Here is a tiny trained network, its code and every weight. The questions are about switching its units off for an input and a class, where a switched-off unit gives its printed mean instead of its output.

import numpy as np


def w(rows, s, z=0):
    codes = np.array(rows[::2]) - 128.0
    scale = np.full(codes.shape[1], s)
    scale[-1] = z or s
    return codes * scale


def f(y):
    return np.maximum(y, 0)


def log_softmax(a):
    a = a - a.max(-1, keepdims=True)
    return a - np.log(np.exp(a).sum(-1, keepdims=True))


def net(x, mask):
    res = np.array(x, float).reshape(1, 4) / 4 @ E
    y = f(res @ A[0][:, :-1].T + A[0][:, -1])
    res = res + np.where(mask, y, B[0][:, -1]) @ B[0][:, :-1]
    return log_softmax(res[-1] @ U[:, :-1].T + U[:, -1])


A, B = {}, {}
E = w([
[160,61,145,248,121],'x0',
[196,107,68,91,36],'x1',
[23,79,172,115,49],'x2',
[167,56,211,57,154],'x3',
],0.013)
A[0] = w([
[181,98,157,191,127,63],'neuron 1',
[164,160,57,160,178,118],'neuron 2',
[134,206,143,67,142,103],'neuron 3',
[71,171,23,209,114,7],'neuron 4',
[95,198,75,177,123,15],'neuron 5',
[117,87,185,106,198,66],'neuron 6',
[116,162,104,9,152,80],'neuron 7',
[163,99,86,101,90,80],'neuron 8',
[198,171,130,145,180,142],'neuron 9',
[178,170,113,117,209,124],'neuron 10',
[63,103,136,136,175,82],'neuron 11',
[145,129,117,114,66,117],'neuron 12',
[184,122,114,101,59,96],'neuron 13',
[159,64,184,208,118,41],'neuron 14',
[120,169,127,89,123,33],'neuron 15',
[181,78,74,103,79,104],'neuron 16',
[168,58,100,164,96,78],'neuron 17',
[157,90,140,232,120,47],'neuron 18',
[148,114,152,76,142,23],'neuron 19',
[139,163,154,142,206,107],'neuron 20',
[119,198,126,65,122,61],'neuron 21',
[155,90,151,192,134,62],'neuron 22',
[70,120,148,106,74,116],'neuron 23',
[74,149,180,160,220,92],'neuron 24',
[89,205,166,84,168,70],'neuron 25',
[116,108,166,199,164,120],'neuron 26',
[84,166,59,127,127,2],'neuron 27',
[57,82,131,123,74,91],'neuron 28',
[83,139,125,59,100,76],'neuron 29',
[189,204,118,88,171,147],'neuron 30',
[155,109,203,89,152,46],'neuron 31',
[156,90,49,136,191,94],'neuron 32',
[166,44,178,80,127,46],'neuron 33',
[56,63,132,127,111,142],'neuron 34',
[115,183,118,84,121,67],'neuron 35',
[57,78,171,123,67,152],'neuron 36',
[203,153,124,137,183,126],'neuron 37',
[142,81,67,107,112,91],'neuron 38',
[136,101,122,155,136,11],'neuron 39',
[192,62,207,69,128,61],'neuron 40',
[203,89,112,100,205,123],'neuron 41',
[12,87,155,133,82,186],'neuron 42',
[55,137,152,146,228,89],'neuron 43',
[187,75,171,71,173,27],'neuron 44',
],0.013,0.0033)
B[0] = w([
[149,19,125,126,121,216],'neuron 1',
[139,150,209,144,78,235],'neuron 2',
[142,42,146,129,156,210],'neuron 3',
[23,138,115,226,98,252],'neuron 4',
[39,135,104,198,75,214],'neuron 5',
[57,158,76,136,113,214],'neuron 6',
[124,16,140,121,174,235],'neuron 7',
[139,187,40,39,150,197],'neuron 8',
[213,170,185,157,89,231],'neuron 9',
[163,147,172,109,121,236],'neuron 10',
[152,205,84,62,145,186],'neuron 11',
[132,208,106,46,173,187],'neuron 12',
[164,204,12,79,194,215],'neuron 13',
[100,77,160,71,165,245],'neuron 14',
[125,69,132,121,137,166],'neuron 15',
[160,204,11,69,214,229],'neuron 16',
[144,51,94,96,179,224],'neuron 17',
[108,23,147,106,185,244],'neuron 18',
[97,107,103,181,113,174],'neuron 19',
[157,177,113,100,92,212],'neuron 20',
[126,49,134,113,170,201],'neuron 21',
[129,72,142,130,160,209],'neuron 22',
[167,149,222,134,117,200],'neuron 23',
[155,183,26,48,177,246],'neuron 24',
[135,58,112,72,177,218],'neuron 25',
[151,79,68,74,203,215],'neuron 26',
[54,103,108,197,91,184],'neuron 27',
[171,154,207,111,97,214],'neuron 28',
[155,64,155,123,160,193],'neuron 29',
[150,118,187,149,112,241],'neuron 30',
[85,135,85,181,52,205],'neuron 31',
[123,159,215,136,104,197],'neuron 32',
[45,160,125,151,97,232],'neuron 33',
[181,146,152,162,94,212],'neuron 34',
[121,51,138,150,145,183],'neuron 35',
[188,164,189,159,111,241],'neuron 36',
[193,147,195,113,82,229],'neuron 37',
[144,163,79,52,161,183],'neuron 38',
[137,90,119,150,132,154],'neuron 39',
[26,161,88,192,71,250],'neuron 40',
[131,168,210,183,59,230],'neuron 41',
[225,162,198,139,75,252],'neuron 42',
[155,205,3,35,169,241],'neuron 43',
[39,133,121,166,75,224],'neuron 44',
],0.0075,0.013)
U = w([
[212,168,210,139,87,252],'0',
[166,186,41,88,180,144],'1',
[138,2,138,125,177,86],'2',
[30,150,113,182,72,25],'3',
],0.021,0.0018)

Each question gives the input, the list of numbers given to net, and the class t.
The units are the neurons (one row each of A and B). Each row of codes is followed by its name. A weight is (code - 128) times the scale printed after its matrix; where a second scale follows, it is the last column's (A, B and U).
mask holds one flag per neuron, in row order. A switched-off neuron (its flag False) gives its mean, the last column of its row in B, instead of its output. The means were averaged over made-up inputs and are rounded, as every weight is.
A unit's drop is (log p(t) with every unit on - log p(t) with that unit switched off) / (log p(t) with every unit on - log p(t) with every unit switched off).
The circuit of an input: a set's keep is (log p(t) with only the set's units on - log p(t) with every unit switched off) / (log p(t) with every unit on - log p(t) with every unit switched off). Starting from the 12 units with the biggest drops (on a tie, the unit counted first), units are removed one at a time, each time the one whose removal leaves the highest keep (on an exact tie, the one counted first), for as long as the keep stays at least 0.8.
units of the circuit, in order: the units of the circuit, biggest drop first
k most important neurons: the k neurons with the biggest drops, biggest first
drop when u is switched off: that unit's drop, to one decimal
input [3,7,-3,7], class 1: units of the circuit, in order	[neuron 16]
input [-8,-8,5,-6], class 1: 3 most important neurons	[neuron 43; neuron 24; neuron 11]
input [4,-4,-2,-5], class 3: 4 most important neurons	[neuron 4; neuron 5; neuron 16; neuron 13]
input [-4,-7,-3,8], class 3: 3 most important neurons	[neuron 44; neuron 40; neuron 31]
input [8,8,4,5], class 1: 4 most important neurons	[neuron 16; neuron 13; neuron 8; neuron 12]
input [5,-3,5,-3], class 0: 2 most important neurons	[neuron 42; neuron 36]
input [5,-1,3,-5], class 2: 2 most important neurons	[neuron 18; neuron 40]
input [-6,-5,-2,0], class 2: 3 most important neurons	[neuron 7; neuron 3; neuron 16]
input [-8,7,4,7], class 2: 2 most important neurons	[neuron 7; neuron 29]
input [-3,-7,7,-7], class 0: 2 most important neurons	[neuron 42; neuron 23]
input [-8,-5,-2,8], class 2: 4 most important neurons	[neuron 7; neuron 25; neuron 3; neuron 21]
input [7,7,6,3], class 1: 2 most important neurons	[neuron 16; neuron 13]
input [0,3,4,-4], class 0: 2 most important neurons	[neuron 40; neuron 42]
input [-6,1,2,8], class 3: units of the circuit, in order	[neuron 40]
input [4,-6,5,-2], class 1: 3 most important neurons	[neuron 43; neuron 24; neuron 26]
input [7,6,-4,4], class 2: 4 most important neurons	[neuron 1; neuron 18; neuron 43; neuron 24]
input [-2,-7,6,-5], class 1: 3 most important neurons	[neuron 43; neuron 24; neuron 11]
input [6,-6,0,-3], class 1: drop when neuron 17 is switched off	0.0
input [1,5,-1,-7], class 3: drop when neuron 4 is switched off	0.8
input [8,4,-4,-8], class 2: units of the circuit, in order	[neuron 18]
input [4,-6,5,4], class 1: drop when neuron 43 is switched off	0.5
input [1,2,4,-4], class 0: drop when neuron 42 is switched off	0.3
